Here is a tiny trained network, its code and every weight. The questions are about switching its units off for an input and a target symbol, where a switched-off unit gives its printed mean instead of its output.

import numpy as np


def w(rows, s, z=0):
    codes = np.array(rows[::2]) - 128.0
    scale = np.full(codes.shape[1], s)
    scale[-1] = z or s
    return codes * scale


def f(y):
    return np.maximum(y, 0)


def softmax(a):
    e = np.exp(a - a.max(-1, keepdims=True))
    return e / e.sum(-1, keepdims=True)


def log_softmax(a):
    a = a - a.max(-1, keepdims=True)
    return a - np.log(np.exp(a).sum(-1, keepdims=True))


def net(x, mask):
    ids = ['βγεζθφψω'.index(c) for c in x.split()]
    T = len(ids)
    res = E[ids] + P[:T]
    r = res
    for j in range(3):
        rows = slice(3 * j, 3 * j + 3)
        q, k, v = (r @ M[0][rows].T for M in (Q, K, V))
        z = softmax(np.where(np.tri(T) > 0, q @ k.T / 3**0.5, -1e9)) @ v
        o = O[0][rows]
        res = res + np.where(mask[j], z, o[:, -1]) @ o[:, :-1]
    y = f(res @ A[0][:, :-1].T + A[0][:, -1])
    res = res + np.where(mask[3:27], y, B[0][:, -1]) @ B[0][:, :-1]
    return log_softmax(res[-1] @ U[:, :-1].T + U[:, -1])


Q, K, V, O, A, B = {}, {}, {}, {}, {}, {}
E = w([
[168,123,171],'β',
[93,98,7],'γ',
[151,93,146],'ε',
[101,72,168],'ζ',
[118,100,169],'θ',
[74,47,139],'φ',
[239,126,143],'ψ',
[205,122,153],'ω',
],0.014)
P = w([
[142,172,252],'0',
[162,88,136],'1',
[113,157,105],'2',
[158,82,131],'3',
[97,161,112],'4',
[158,80,129],'5',
[94,161,107],'6',
[156,80,130],'7',
[92,160,108],'8',
[153,77,126],'9',
[92,162,104],'10',
[152,78,130],'11',
[87,163,104],'12',
[155,81,131],'13',
],0.019)
Q[0] = w([
[165,192,128],'head 0',
[78,99,145],'head 0',
[73,225,166],'head 0',
[166,124,99],'head 1',
[132,117,251],'head 1',
[129,120,158],'head 1',
[151,79,130],'head 2',
[138,92,118],'head 2',
[132,126,134],'head 2',
],0.031)
K[0] = w([
[146,167,117],'head 0',
[94,93,123],'head 0',
[104,124,63],'head 0',
[119,105,160],'head 1',
[115,254,193],'head 1',
[121,139,133],'head 1',
[119,169,146],'head 2',
[123,156,152],'head 2',
[127,134,126],'head 2',
],0.037)
V[0] = w([
[162,87,90],'head 0',
[14,190,139],'head 0',
[173,254,123],'head 0',
[117,173,147],'head 1',
[134,65,117],'head 1',
[100,83,168],'head 1',
[220,38,153],'head 2',
[132,190,146],'head 2',
[213,95,134],'head 2',
],0.0091)
O[0] = w([
[177,147,228,99],'head 0',
[154,71,2,54],'head 0',
[135,189,28,53],'head 0',
[97,135,52,92],'head 1',
[168,117,199,185],'head 1',
[148,93,75,186],'head 1',
[93,180,253,253],'head 2',
[57,132,89,141],'head 2',
[122,175,193,188],'head 2',
],0.0087,0.0038)
A[0] = w([
[154,25,148,116],'neuron 0',
[159,55,135,121],'neuron 1',
[179,164,126,42],'neuron 2',
[183,64,150,49],'neuron 3',
[122,63,184,168],'neuron 4',
[215,100,140,38],'neuron 5',
[170,127,96,21],'neuron 6',
[61,101,123,129],'neuron 7',
[218,98,141,33],'neuron 8',
[108,165,18,42],'neuron 9',
[178,67,190,96],'neuron 10',
[67,208,118,169],'neuron 11',
[160,47,137,3],'neuron 12',
[238,46,154,78],'neuron 13',
[130,126,130,76],'neuron 14',
[47,178,149,53],'neuron 15',
[196,147,104,42],'neuron 16',
[127,243,123,53],'neuron 17',
[57,173,132,208],'neuron 18',
[161,10,161,60],'neuron 19',
[83,106,131,119],'neuron 20',
[190,219,84,147],'neuron 21',
[173,94,76,116],'neuron 22',
[169,176,164,169],'neuron 23',
],0.011,0.0071)
B[0] = w([
[94,117,179,211],'neuron 0',
[97,120,159,184],'neuron 1',
[61,112,151,132],'neuron 2',
[92,172,118,160],'neuron 3',
[34,79,87,254],'neuron 4',
[64,72,89,141],'neuron 5',
[69,195,135,129],'neuron 6',
[169,89,117,171],'neuron 7',
[61,56,103,141],'neuron 8',
[13,252,188,161],'neuron 9',
[152,161,44,220],'neuron 10',
[195,144,136,183],'neuron 11',
[199,133,49,153],'neuron 12',
[194,171,186,187],'neuron 13',
[126,131,129,128],'neuron 14',
[163,81,194,161],'neuron 15',
[82,106,149,130],'neuron 16',
[34,97,132,146],'neuron 17',
[136,142,50,209],'neuron 18',
[205,187,183,206],'neuron 19',
[136,99,119,157],'neuron 20',
[150,52,81,149],'neuron 21',
[170,50,85,166],'neuron 22',
[178,161,173,201],'neuron 23',
],0.031,0.0091)
U = w([
[148,150,62,68],'β',
[77,180,11,254],'γ',
[104,206,137,208],'ε',
[75,94,38,133],'ζ',
[149,149,6,120],'θ',
[1,119,117,96],'φ',
[90,68,142,96],'ψ',
[148,111,104,119],'ω',
],0.0076,0.0025)

Each question gives the input, a string of symbols that net reads in full, and the target symbol t.
The units are the heads (3 rows each of Q, K, V and O) and the neurons (one row each of A and B). Each row of codes is followed by its name. A weight is (code - 128) times the scale printed after its matrix; where a second scale follows, it is the last column's (O, A, B and U).
mask holds one flag per unit, heads first, then neurons. A switched-off unit (its flag False) gives its mean, the last column of its rows in O or B, instead of its output. The means were averaged over made-up inputs and are rounded, as every weight is.
A unit's drop is (log p(t) with every unit on - log p(t) with that unit switched off) / (log p(t) with every unit on - log p(t) with every unit switched off).
The circuit of an input: a set's keep is (log p(t) with only the set's units on - log p(t) with every unit switched off) / (log p(t) with every unit on - log p(t) with every unit switched off). Starting from the 12 units with the biggest drops (on a tie, the unit counted first), units are removed one at a time, each time the one whose removal leaves the highest keep (on an exact tie, the one counted first), for as long as the keep stays at least 0.8.
units of the circuit, in order: the units of the circuit, biggest drop first
most important unit: the unit with the biggest drop
k most important neurons: the k neurons with the biggest drops, biggest first
which heads matter: for each layer, one digit per head in row order, 1 if its drop is at least 0.15 and else 0, layers parted by /
input ω γ ζ γ θ ζ, target θ: most important unit	head 0
input θ ψ γ γ θ γ γ ε, target φ: units of the circuit, in order	neuron 9; head 1; head 0; neuron 10
input γ θ φ θ γ θ, target ε: which heads matter	100
input γ θ ζ ψ β, target ω: 4 most important neurons	neuron 15; neuron 11; neuron 9; neuron 10
input θ γ γ γ γ θ γ γ β θ θ φ, target φ: units of the circuit, in order	neuron 9; head 1; head 0; neuron 10
input γ θ θ, target θ: units of the circuit, in order	neuron 0; neuron 9
input ζ γ γ ζ ε γ γ γ γ ε, target ψ: which heads matter	111
input ζ θ β θ θ, target θ: units of the circuit, in order	neuron 18; neuron 9
input γ φ ω, target ψ: units of the circuit, in order	neuron 18; head 1; neuron 8
input γ γ γ γ β ψ, target ε: 3 most important neurons	neuron 13; neuron 23; neuron 18
input γ γ ω γ γ ω γ γ ζ, target ζ: units of the circuit, in order	neuron 9; neuron 19
input γ ω γ φ θ ζ γ β γ ω γ ε ζ γ, target ε: units of the circuit, in order	head 0; neuron 19; head 1
input θ β β γ ζ, target ζ: units of the circuit, in order	neuron 4; head 0; neuron 10; neuron 9
input θ γ θ ω ζ γ θ θ β γ, target φ: units of the circuit, in order	neuron 9; head 0
input γ ε γ φ θ ζ ζ γ γ φ φ γ ψ, target ψ: most important unit	head 0
input γ β φ γ ζ γ φ φ θ ζ ω γ θ ε, target ε: units of the circuit, in order	neuron 19; neuron 13
input γ φ θ γ γ β ζ ω, target ε: which heads matter	100
input φ θ θ γ γ γ θ γ γ ω β γ θ φ, target ω: units of the circuit, in order	neuron 19; neuron 9
input ζ γ γ γ γ θ, target ψ: which heads matter	110
input ζ γ γ ω, target ψ: most important unit	neuron 22
input γ γ ψ φ, target ε: 3 most important neurons	neuron 19; neuron 13; neuron 0
input γ β γ γ γ γ θ ψ θ γ γ γ β θ, target ε: which heads matter	101
input β ζ θ γ, target γ: which heads matter	101
input γ ω γ, target ω: 2 most important neurons	neuron 15; neuron 10
input ζ θ ω ψ, target ψ: which heads matter	110
